Here is a tiny trained network, its code and every weight. The questions are about switching its units off for an input and a class, where a switched-off unit gives its printed mean instead of its output.

import numpy as np


def w(rows, s, z=0):
    codes = np.array(rows[::2]) - 128.0
    scale = np.full(codes.shape[1], s)
    scale[-1] = z or s
    return codes * scale


def f(y):
    return y / 2 * (1 + np.tanh(0.7978845608 * (y + 0.044715 * y**3)))


def log_softmax(a):
    a = a - a.max(-1, keepdims=True)
    return a - np.log(np.exp(a).sum(-1, keepdims=True))


def net(x, mask):
    res = np.array(x, float).reshape(1, 8) / 4 @ E
    y = f(res @ A[0][:, :-1].T + A[0][:, -1])
    res = res + np.where(mask, y, B[0][:, -1]) @ B[0][:, :-1]
    return log_softmax(res[-1] @ U[:, :-1].T + U[:, -1])


A, B = {}, {}
E = w([
[129,130,129,128,131,130],'x0',
[23,169,207,141,255,240],'x1',
[188,249,18,130,163,178],'x2',
[216,119,174,60,206,122],'x3',
[203,180,211,253,121,114],'x4',
[128,123,128,131,131,130],'x5',
[130,121,127,129,127,136],'x6',
[131,197,187,65,6,171],'x7',
],0.0063)
A[0] = w([
[38,148,81,208,72,116,78],'neuron 1',
[116,115,99,158,165,82,58],'neuron 2',
[141,50,161,149,108,173,64],'neuron 3',
[85,113,186,98,127,50,89],'neuron 4',
[220,115,170,35,185,104,83],'neuron 5',
[186,105,171,62,173,144,79],'neuron 6',
[167,114,106,104,97,81,65],'neuron 7',
[92,104,168,121,127,71,73],'neuron 8',
[160,170,43,95,151,163,95],'neuron 9',
[131,125,177,77,56,197,152],'neuron 10',
[148,89,97,160,188,117,104],'neuron 11',
[171,188,202,224,122,94,2],'neuron 12',
[111,92,199,105,126,91,170],'neuron 13',
[177,106,106,132,93,95,87],'neuron 14',
[76,117,87,49,138,107,60],'neuron 15',
[106,72,94,182,170,92,163],'neuron 16',
[171,144,128,165,103,60,91],'neuron 17',
[154,156,172,204,111,143,112],'neuron 18',
[213,137,180,84,181,119,82],'neuron 19',
[129,83,78,163,189,113,69],'neuron 20',
[71,156,171,133,180,180,13],'neuron 21',
[96,74,155,136,96,110,119],'neuron 22',
[133,77,175,145,122,127,98],'neuron 23',
[70,93,68,12,127,140,29],'neuron 24',
[139,135,83,104,106,44,95],'neuron 25',
[83,122,98,79,124,119,97],'neuron 26',
[132,184,166,75,71,150,76],'neuron 27',
[185,49,64,110,63,122,79],'neuron 28',
[86,13,155,95,105,118,91],'neuron 29',
[157,169,85,128,142,151,69],'neuron 30',
],0.011,0.012)
B[0] = w([
[124,102,111,113,13,203,170],'neuron 1',
[106,134,166,173,86,100,128],'neuron 2',
[137,151,133,206,158,110,129],'neuron 3',
[128,183,112,185,128,146,166],'neuron 4',
[83,102,92,144,24,176,221],'neuron 5',
[72,126,119,177,40,136,168],'neuron 6',
[80,124,162,159,180,148,162],'neuron 7',
[145,158,117,182,148,138,140],'neuron 8',
[167,206,107,188,133,130,191],'neuron 9',
[108,154,132,87,142,50,241],'neuron 10',
[131,157,181,108,71,75,179],'neuron 11',
[148,23,83,209,170,60,171],'neuron 12',
[177,179,81,119,121,166,255],'neuron 13',
[53,171,198,133,187,161,177],'neuron 14',
[158,60,125,193,154,88,156],'neuron 15',
[112,166,123,48,95,82,247],'neuron 16',
[117,94,181,124,188,164,182],'neuron 17',
[162,64,89,134,148,100,196],'neuron 18',
[109,95,105,135,71,156,193],'neuron 19',
[82,166,181,137,75,71,163],'neuron 20',
[66,132,255,123,232,183,163],'neuron 21',
[143,167,109,139,127,147,183],'neuron 22',
[155,156,117,139,150,130,157],'neuron 23',
[157,13,105,248,168,60,180],'neuron 24',
[82,138,174,127,178,185,188],'neuron 25',
[173,76,145,172,121,118,150],'neuron 26',
[103,153,192,132,111,46,172],'neuron 27',
[91,128,180,116,183,169,221],'neuron 28',
[166,197,112,160,141,134,216],'neuron 29',
[141,185,138,225,123,136,138],'neuron 30',
],0.0097,0.0064)
U = w([
[165,30,117,166,140,80,123],'0',
[71,125,195,101,176,206,68],'1',
[154,132,110,81,102,131,251],'2',
[154,134,114,84,102,135,249],'3',
[188,214,99,156,107,149,53],'4',
[101,163,167,86,63,20,44],'5',
[93,85,104,118,10,203,72],'6',
],0.012,0.017)

Each question gives the input, the list of numbers given to net, and the class t.
The units are the neurons (one row each of A and B). Each row of codes is followed by its name. A weight is (code - 128) times the scale printed after its matrix; where a second scale follows, it is the last column's (A, B and U).
mask holds one flag per neuron, in row order. A switched-off neuron (its flag False) gives its mean, the last column of its row in B, instead of its output. The means were averaged over made-up inputs and are rounded, as every weight is.
A unit's drop is (log p(t) with every unit on - log p(t) with that unit switched off) / (log p(t) with every unit on - log p(t) with every unit switched off).
The circuit of an input: a set's keep is (log p(t) with only the set's units on - log p(t) with every unit switched off) / (log p(t) with every unit on - log p(t) with every unit switched off). Starting from the 12 units with the biggest drops (on a tie, the unit counted first), units are removed one at a time, each time the one whose removal leaves the highest keep (on an exact tie, the one counted first), for as long as the keep stays at least 0.8.
circuit, biggest first: the units of the circuit, biggest drop first
unit that matters most: the unit with the biggest drop
k most important neurons: the k neurons with the biggest drops, biggest first
drop of u: that unit's drop, to one decimal
input [2,7,-7,2,-8,-6,7,-5], class 0: 2 most important neurons	[neuron 24; neuron 15]
input [-1,3,-2,-6,-3,6,-5,-8], class 5: circuit, biggest first	[neuron 16; neuron 20]
input [-2,2,7,-5,8,-3,-4,7], class 0: unit that matters most	neuron 12
input [-6,0,-2,-5,-6,3,-6,6], class 0: circuit, biggest first	[neuron 24; neuron 15]
input [1,4,-7,-7,-6,-6,-8,7], class 4: circuit, biggest first	[neuron 29; neuron 13; neuron 4]
input [0,-1,0,8,-2,2,-1,3], class 6: circuit, biggest first	[neuron 5; neuron 6]
input [-6,3,-7,4,7,1,0,-8], class 5: 2 most important neurons	[neuron 16; neuron 11]
input [-1,7,2,1,2,6,-6,-8], class 5: circuit, biggest first	[neuron 11; neuron 20]
input [2,1,1,-3,6,-4,-7,4], class 0: 3 most important neurons	[neuron 12; neuron 18; neuron 16]
input [0,4,-5,2,4,-2,7,-7], class 5: 3 most important neurons	[neuron 16; neuron 11; neuron 20]
input [4,-4,6,7,-2,-6,6,1], class 6: circuit, biggest first	[neuron 5; neuron 19]
input [-6,6,6,-1,-1,4,-4,-7], class 5: 4 most important neurons	[neuron 20; neuron 11; neuron 16; neuron 13]
input [6,-8,0,3,-7,-1,-5,-7], class 1: 4 most important neurons	[neuron 28; neuron 25; neuron 14; neuron 7]
input [2,-5,5,6,-4,2,3,8], class 5: 2 most important neurons	[neuron 27; neuron 10]
input [-7,7,-5,-4,-5,8,6,-8], class 3: circuit, biggest first	[neuron 16]
input [-6,-3,4,-8,-2,0,6,-4], class 6: 2 most important neurons	[neuron 1; neuron 10]
input [-1,3,8,-1,-3,3,8,0], class 4: 2 most important neurons	[neuron 9; neuron 30]
input [3,5,-7,3,-4,-4,8,0], class 4: 2 most important neurons	[neuron 29; neuron 13]
input [-4,-7,8,5,-5,7,0,1], class 4: 2 most important neurons	[neuron 9; neuron 30]
input [5,-7,8,-7,-6,4,6,-3], class 4: circuit, biggest first	[neuron 9]
input [4,4,1,-6,5,-6,2,7], class 5: 3 most important neurons	[neuron 10; neuron 27; neuron 13]
input [-4,-8,0,0,0,5,5,-8], class 1: 2 most important neurons	[neuron 28; neuron 25]
input [-2,-7,-3,8,4,-1,0,6], class 6: 3 most important neurons	[neuron 5; neuron 19; neuron 6]
input [7,4,-6,-8,6,-3,-2,0], class 6: drop of neuron 10	0.1
input [2,-4,0,8,-3,-5,-3,-1], class 6: drop of neuron 5	0.3
input [6,-2,7,7,-8,-8,-8,2], class 0: drop of neuron 24	0.6
input [1,-4,-4,-5,-7,1,-4,8], class 5: drop of neuron 27	1.7
input [6,0,-3,-8,2,6,8,1], class 6: circuit, biggest first	[neuron 1]
